Below is a small trained network, with its code and all its weights. Each question gives an input and a class and asks what happens when units are switched off, that is, made to give their printed mean instead of their output.

import numpy as np


def w(rows, s, z=0):
    codes = np.array(rows[::2]) - 128.0
    scale = np.full(codes.shape[1], s)
    scale[-1] = z or s
    return codes * scale


def norm(h):
    return h / np.sqrt((h * h).mean(-1, keepdims=True) + 1e-5)


def f(y):
    return np.maximum(y, 0)


def log_softmax(a):
    a = a - a.max(-1, keepdims=True)
    return a - np.log(np.exp(a).sum(-1, keepdims=True))


def net(x, mask):
    res = np.array(x, float).reshape(1, 5) / 4 @ E
    u = 0
    for l in range(3):
        y = f(norm(res) @ A[l][:, :-1].T + A[l][:, -1])
        res = res + np.where(mask[u : u + 5], y, B[l][:, -1]) @ B[l][:, :-1]
        u += 5
    return log_softmax(norm(res)[-1] @ U[:, :-1].T + U[:, -1])


A, B = {}, {}
E = w([
[117,112,153,119],'x0',
[101,89,181,113],'x1',
[172,131,46,35],'x2',
[189,230,222,52],'x3',
[1,154,152,159],'x4',
],0.0049)
A[0] = w([
[55,67,56,34,120],'L0N0',
[164,86,222,111,142],'L0N1',
[151,92,170,46,159],'L0N2',
[212,148,203,101,142],'L0N3',
[87,98,107,1,254],'L0N4',
],0.0064,0.0014)
B[0] = w([
[96,105,77,181,239],'L0N0',
[138,171,37,134,199],'L0N1',
[219,176,184,244,212],'L0N2',
[180,150,126,96,246],'L0N3',
[107,144,27,2,254],'L0N4',
],0.0068,0.0033)
A[1] = w([
[93,116,97,160,87],'L1N0',
[140,8,96,119,248],'L1N1',
[148,83,119,255,246],'L1N2',
[139,192,236,130,135],'L1N3',
[132,170,128,69,83],'L1N4',
],0.0095,0.0014)
B[1] = w([
[29,197,34,86,196],'L1N0',
[144,104,127,118,239],'L1N1',
[173,132,249,35,255],'L1N2',
[138,117,66,210,219],'L1N3',
[2,156,219,142,204],'L1N4',
],0.0084,0.0047)
A[2] = w([
[61,187,154,133,100],'L2N0',
[42,29,211,61,252],'L2N1',
[92,228,117,242,144],'L2N2',
[222,37,2,85,140],'L2N3',
[110,231,161,213,74],'L2N4',
],0.0068,0.0026)
B[2] = w([
[11,161,167,167,201],'L2N0',
[177,221,88,128,252],'L2N1',
[254,46,121,129,224],'L2N2',
[73,18,227,153,232],'L2N3',
[44,53,115,112,210],'L2N4',
],0.0078,0.0047)
U = w([
[202,162,172,13,149],'0',
[107,44,131,176,254],'1',
[38,229,143,136,125],'2',
[65,129,22,111,39],'3',
[245,130,116,196,30],'4',
],0.012,0.0038)

Each question gives the input, the list of numbers given to net, and the class t.
The units are the neurons (one row each of A and B). Each row of codes is followed by its name. A weight is (code - 128) times the scale printed after its matrix; where a second scale follows, it is the last column's (A, B and U).
mask holds one flag per neuron, layer by layer. A switched-off neuron (its flag False) gives its mean, the last column of its row in B, instead of its output. The means were averaged over made-up inputs and are rounded, as every weight is.
A unit's drop is (log p(t) with every unit on - log p(t) with that unit switched off) / (log p(t) with every unit on - log p(t) with every unit switched off).
The circuit of an input: a set's keep is (log p(t) with only the set's units on - log p(t) with every unit switched off) / (log p(t) with every unit on - log p(t) with every unit switched off). Starting from the 12 units with the biggest drops (on a tie, the unit counted first), units are removed one at a time, each time the one whose removal leaves the highest keep (on an exact tie, the one counted first), for as long as the keep stays at least 0.8.
units of the circuit, in order: the units of the circuit, biggest drop first
unit that matters most: the unit with the biggest drop
k most important neurons: the k neurons with the biggest drops, biggest first
top k neurons in layer l: the k neurons of layer l with the biggest drops, biggest first
input [-2,-4,-1,-8,-1], class 0: top 2 neurons in layer 0 -> [L0N4 L0N1]
input [1,-2,-1,1,5], class 1: units of the circuit, in order -> [L0N4 L2N2]
input [6,-4,-2,1,8], class 1: units of the circuit, in order -> [L2N2 L1N4]
input [-4,-3,4,-5,-4], class 1: unit that matters most -> L2N3
input [-6,7,5,1,1], class 2: 2 most important neurons -> [L0N4 L1N4]
input [6,6,-2,7,-4], class 4: 3 most important neurons -> [L0N2 L1N3 L1N2]
input [-3,6,-4,8,4], class 1: 2 most important neurons -> [L1N3 L2N4]
input [-2,-4,6,3,1], class 2: units of the circuit, in order -> [L1N4 L1N2]
input [-4,8,-4,-6,0], class 0: 2 most important neurons -> [L1N2 L1N4]
input [-7,-7,-2,6,-5], class 4: 3 most important neurons -> [L1N2 L0N4 L1N3]
input [-3,2,0,-8,-3], class 0: 2 most important neurons -> [L1N2 L0N4]
input [-3,-2,6,6,1], class 2: 4 most important neurons -> [L1N4 L1N2 L2N2 L2N0]
input [0,-2,-3,5,-8], class 4: 4 most important neurons -> [L1N2 L0N4 L1N3 L0N2]
input [8,6,0,5,-3], class 4: units of the circuit, in order -> [L0N2 L1N3]
input [-7,0,1,-1,-6], class 1: 3 most important neurons -> [L2N3 L1N2 L2N1]
input [0,-5,-1,3,-6], class 4: units of the circuit, in order -> [L1N2]
input [8,7,-5,4,8], class 1: 3 most important neurons -> [L1N3 L2N2 L1N2]
input [-6,4,0,3,-7], class 4: units of the circuit, in order -> [L0N2 L1N2]
input [-5,3,-6,3,4], class 1: top 3 neurons in layer 2 -> [L2N4 L2N2 L2N1]
input [-4,5,-8,4,-8], class 4: unit that matters most -> L1N3
input [2,-5,-4,1,-2], class 4: 3 most important neurons -> [L0N4 L0N0 L2N3]
